Below is a small trained network, with its code and all its weights. Each question gives an input and a class and asks what happens when units are switched off, that is, made to give their printed mean instead of their output.

import numpy as np


def w(rows, s, z=0):
    codes = np.array(rows[::2]) - 128.0
    scale = np.full(codes.shape[1], s)
    scale[-1] = z or s
    return codes * scale


def f(y):
    return y / 2 * (1 + np.tanh(0.7978845608 * (y + 0.044715 * y**3)))


def log_softmax(a):
    a = a - a.max(-1, keepdims=True)
    return a - np.log(np.exp(a).sum(-1, keepdims=True))


def net(x, mask):
    res = np.array(x, float).reshape(1, 2) / 4 @ E
    y = f(res @ A[0][:, :-1].T + A[0][:, -1])
    res = res + np.where(mask, y, B[0][:, -1]) @ B[0][:, :-1]
    return log_softmax(res[-1] @ U[:, :-1].T + U[:, -1])


A, B = {}, {}
E = w([
[229,236,27,2,86,254,123,151,230,50],'x0',
[70,154,116,93,26,138,16,60,245,221],'x1',
],0.008)
A[0] = w([
[166,116,135,187,249,94,253,227,22,43,232],'neuron 0',
[71,60,177,191,125,49,94,93,147,201,145],'neuron 1',
[45,42,212,246,146,38,64,79,93,215,253],'neuron 2',
[251,196,64,74,192,217,212,228,134,3,179],'neuron 3',
[56,26,228,224,203,15,170,113,32,159,169],'neuron 4',
[66,36,235,251,194,30,148,120,35,171,148],'neuron 5',
[135,101,125,203,241,107,231,204,36,63,176],'neuron 6',
[249,179,88,103,160,207,179,215,114,27,204],'neuron 7',
[45,56,203,204,109,50,93,106,100,211,210],'neuron 8',
[42,15,201,245,192,7,175,153,25,144,214],'neuron 9',
],0.0066,0.0043)
B[0] = w([
[57,244,165,182,223,185,222,51,54,72,226],'neuron 0',
[206,60,67,54,96,136,71,198,180,70,187],'neuron 1',
[204,27,149,88,145,82,177,194,85,52,236],'neuron 2',
[228,21,33,26,235,229,94,238,158,30,231],'neuron 3',
[76,144,255,219,123,28,141,64,36,237,242],'neuron 4',
[52,100,226,205,84,23,142,98,54,204,239],'neuron 5',
[63,215,124,137,181,215,164,62,125,151,208],'neuron 6',
[214,55,35,18,239,202,110,211,169,35,213],'neuron 7',
[216,48,86,79,133,128,129,219,119,63,212],'neuron 8',
[95,128,234,205,150,23,165,67,21,209,252],'neuron 9',
],0.0077,0.019)
U = w([
[234,66,22,29,203,240,137,235,172,24,214],'0',
[30,209,202,223,208,86,193,25,60,201,96],'1',
[28,246,81,89,1,221,27,23,234,241,183],'2',
[175,42,178,165,81,61,129,187,88,190,2],'3',
],0.0079,0.0061)

Each question gives the input, the list of numbers given to net, and the class t.
The units are the neurons (one row each of A and B). Each row of codes is followed by its name. A weight is (code - 128) times the scale printed after its matrix; where a second scale follows, it is the last column's (A, B and U).
mask holds one flag per neuron, in row order. A switched-off neuron (its flag False) gives its mean, the last column of its row in B, instead of its output. The means were averaged over made-up inputs and are rounded, as every weight is.
A unit's drop is (log p(t) with every unit on - log p(t) with that unit switched off) / (log p(t) with every unit on - log p(t) with every unit switched off).
most important unit: the unit with the biggest drop
top k neurons: the k neurons with the biggest drops, biggest first
drop when u is switched off: that unit's drop, to one decimal
input [2,2], class 0: most important unit => neuron 4
input [0,3], class 0: top 4 neurons => (neuron 4; neuron 9; neuron 5; neuron 6)
input [5,7], class 2: top 4 neurons => (neuron 3; neuron 2; neuron 7; neuron 8)
input [1,8], class 2: top 4 neurons => (neuron 3; neuron 7; neuron 2; neuron 8)
input [1,1], class 0: top 2 neurons => (neuron 4; neuron 9)
input [1,7], class 2: top 4 neurons => (neuron 3; neuron 7; neuron 2; neuron 8)
input [-7,1], class 3: top 3 neurons => (neuron 8; neuron 2; neuron 1)
input [1,3], class 2: top 2 neurons => (neuron 3; neuron 7)
input [0,1], class 0: top 3 neurons => (neuron 4; neuron 9; neuron 5)
input [3,8], class 2: drop when neuron 3 is switched off => 0.1
input [1,0], class 0: drop when neuron 4 is switched off => 0.9
input [-5,4], class 3: drop when neuron 2 is switched off => 0.0
input [-1,8], class 0: drop when neuron 9 is switched off => 0.2
input [-4,2], class 3: top neuron => (neuron 0)
